[[136 130 130 126 140 137 141 131 149 103 125 139]
 [121 132 127 134 120 115 126 135 110 135 115 123]
 [125 137 136 143 127 137 124 126 112 128 130 121]
 [112 126 124 133 112 135 121 113 142 132 136 142]
 [122 140 142 126 138 129 122 119 149 140 141 121]]
|
[[112 126 124 133 112 135 121 113 142 132 136 142]
 [136 130 130 126 140 137 141 131 149 103 125 139]
 [121 132 127 134 120 115 126 135 110 135 115 123]
 [125 137 136 143 127 137 124 126 112 128 130 121]
 [122 140 142 126 138 129 122 119 149 140 141 121]]

[[115 140 131 151 107]
 [142 111 128 102 139]]
|
[[142 111 128 102 139]
 [115 140 131 151 107]]

[[127 124 120 124 119 138 126 127 129]
 [130 134 133 131 133 115 119 132 129]
 [128 131 119 127 124 127 100 129 131]]
|
[[127 124 120 124 119 138 126 127 129]
 [128 131 119 127 124 127 100 129 131]
 [130 134 133 131 133 115 119 132 129]]

[[150 115 110]
 [120 129 139]
 [117 121 142]
 [139 112 133]
 [124 124 134]
 [115 128 147]
 [128 134 128]
 [117 140 122]]
|
[[139 112 133]
 [150 115 110]
 [117 121 142]
 [124 124 134]
 [115 128 147]
 [120 129 139]
 [128 134 128]
 [117 140 122]]

[[127 149 114 129]
 [119 119 139 112]
 [119 105 141 114]
 [133 144 121 117]
 [131 129 155 120]
 [129 143 111 130]]
|
[[119 105 141 114]
 [119 119 139 112]
 [131 129 155 120]
 [129 143 111 130]
 [133 144 121 117]
 [127 149 114 129]]

[[111 126 133]
 [134 100 124]]
|
[[134 100 124]
 [111 126 133]]

[[141 131 126 120 126 108 132 127 154 138 125 142 105 119 122 143]
 [133 128 137 121 131 128 129 131 135 124 131 111 120 155 128 114]
 [133 125 123 125 127 128 121 135 137 135 139 137 133 131 136 120]
 [108 134 135 126 129 110 105 133 111 133 123 120 103 125 125 131]
 [125 141 134 137 127 121 123 143 130 137 120 137 120 128 127 130]
 [119 136 125 130 125 134 145 129 132 136 135 127 125 128 120 110]]
|
[[133 125 123 125 127 128 121 135 137 135 139 137 133 131 136 120]
 [133 128 137 121 131 128 129 131 135 124 131 111 120 155 128 114]
 [141 131 126 120 126 108 132 127 154 138 125 142 105 119 122 143]
 [108 134 135 126 129 110 105 133 111 133 123 120 103 125 125 131]
 [119 136 125 130 125 134 145 129 132 136 135 127 125 128 120 110]
 [125 141 134 137 127 121 123 143 130 137 120 137 120 128 127 130]]
---
[[116 114 113 134 130]
 [111 117 116 134 128]
 [137 136 108 126 128]
 [107 130 128 132 135]]
|
[[116 114]
 [111 117]
 [137 136]]

[[150 152 120 116]
 [110 125 110 131]
 [137 126 132 131]]
|
[[150 152]
 [110 125]
 [137 126]]

[[130 148]
 [129 144]
 [132 151]
 [127 137]
 [130 146]]
|
[[130 148]
 [129 144]
 [132 151]]

[[130 136 122 115 127]
 [132 144 124 107 134]
 [151 116 121 125 134]
 [128 110 114 139  99]]
|
[[130 136]
 [132 144]
 [151 116]]

[[128 134 116]
 [122 106 126]
 [124 128 114]
 [131 130 135]]
|
[[128 134]
 [122 106]
 [124 128]]

[[129 153 107]
 [139 115 131]
 [135 128 122]]
|
[[129 153]
 [139 115]
 [135 128]]

[[119 133 132]
 [120 155 140]
 [123 125 122]]
|
[[119 133]
 [120 155]
 [123 125]]

[[141 119 107 132]
 [142 119 104 132]
 [144 118 102 133]
 [141 119 109 132]
 [141 119 107 132]]
|
[[141 119]
 [142 119]
 [144 118]]

[[119 142]
 [111 144]
 [149 108]
 [135 128]
 [134 109]]
|
[[119 142]
 [111 144]
 [149 108]]
---
[[148 120 122]
 [121  99 137]
 [117 124 132]
 [115 133 146]
 [132 134 116]
 [110 127 154]
 [135 125 129]]
|
[[120 122 148]
 [ 99 137 121]
 [124 132 117]
 [133 146 115]
 [134 116 132]
 [127 154 110]
 [125 129 135]]

[[138 125 123 135]
 [126 133 138 126]
 [124 125 112 132]
 [120 125 102 135]
 [133 133 152 123]
 [125 132 122 127]
 [117 127 111 133]
 [130 125 131 127]
 [124 131 123 125]
 [128 129 134 126]
 [129 137 134 124]]
|
[[125 123 135 138]
 [133 138 126 126]
 [125 112 132 124]
 [125 102 135 120]
 [133 152 123 133]
 [132 122 127 125]
 [127 111 133 117]
 [125 131 127 130]
 [131 123 125 124]
 [129 134 126 128]
 [137 134 124 129]]

[[125 154 146 123 139 108 132 143 126 129 112]
 [116 129 145 121 109 133 114 129 132 140 131]
 [125 118 120 123  98 128 128 142 122 127 137]
 [122 124 114 141 152 131 129 125 119 127 141]]
|
[[154 146 123 139 108 132 143 126 129 112 125]
 [129 145 121 109 133 114 129 132 140 131 116]
 [118 120 123  98 128 128 142 122 127 137 125]
 [124 114 141 152 131 129 125 119 127 141 122]]

[[127 125 134 110 146 146 123]
 [128 120 130 113 136 136 133]
 [136 128 134 116 138 138 135]
 [127 122 133 106 134 134 131]]
|
[[125 134 110 146 146 123 127]
 [120 130 113 136 136 133 128]
 [128 134 116 138 138 135 136]
 [122 133 106 134 134 131 127]]

[[138 129 115 141 116 135 134 136]
 [134 113 134 145 110 137 128 127]
 [114 127 131 126 125 128 130 130]
 [114 134 136 109 146 117 124 123]
 [115 115 146 130 122 127 123 123]
 [121 128 136 117 138 121 124 123]
 [121 146 125  99 158 114 125 124]
 [138 127 123 133 125 134 130 128]]
|
[[129 115 141 116 135 134 136 138]
 [113 134 145 110 137 128 127 134]
 [127 131 126 125 128 130 130 114]
 [134 136 109 146 117 124 123 114]
 [115 146 130 122 127 123 123 115]
 [128 136 117 138 121 124 123 121]
 [146 125  99 158 114 125 124 121]
 [127 123 133 125 134 130 128 138]]

[[126 139 121 144 141 117 135 131 118 141]
 [107 139 124 127 145 143 145 134 128 100]
 [103 130 136 101 153 143 120 131 157 127]]
|
[[139 121 144 141 117 135 131 118 141 126]
 [139 124 127 145 143 145 134 128 100 107]
 [130 136 101 153 143 120 131 157 127 103]]
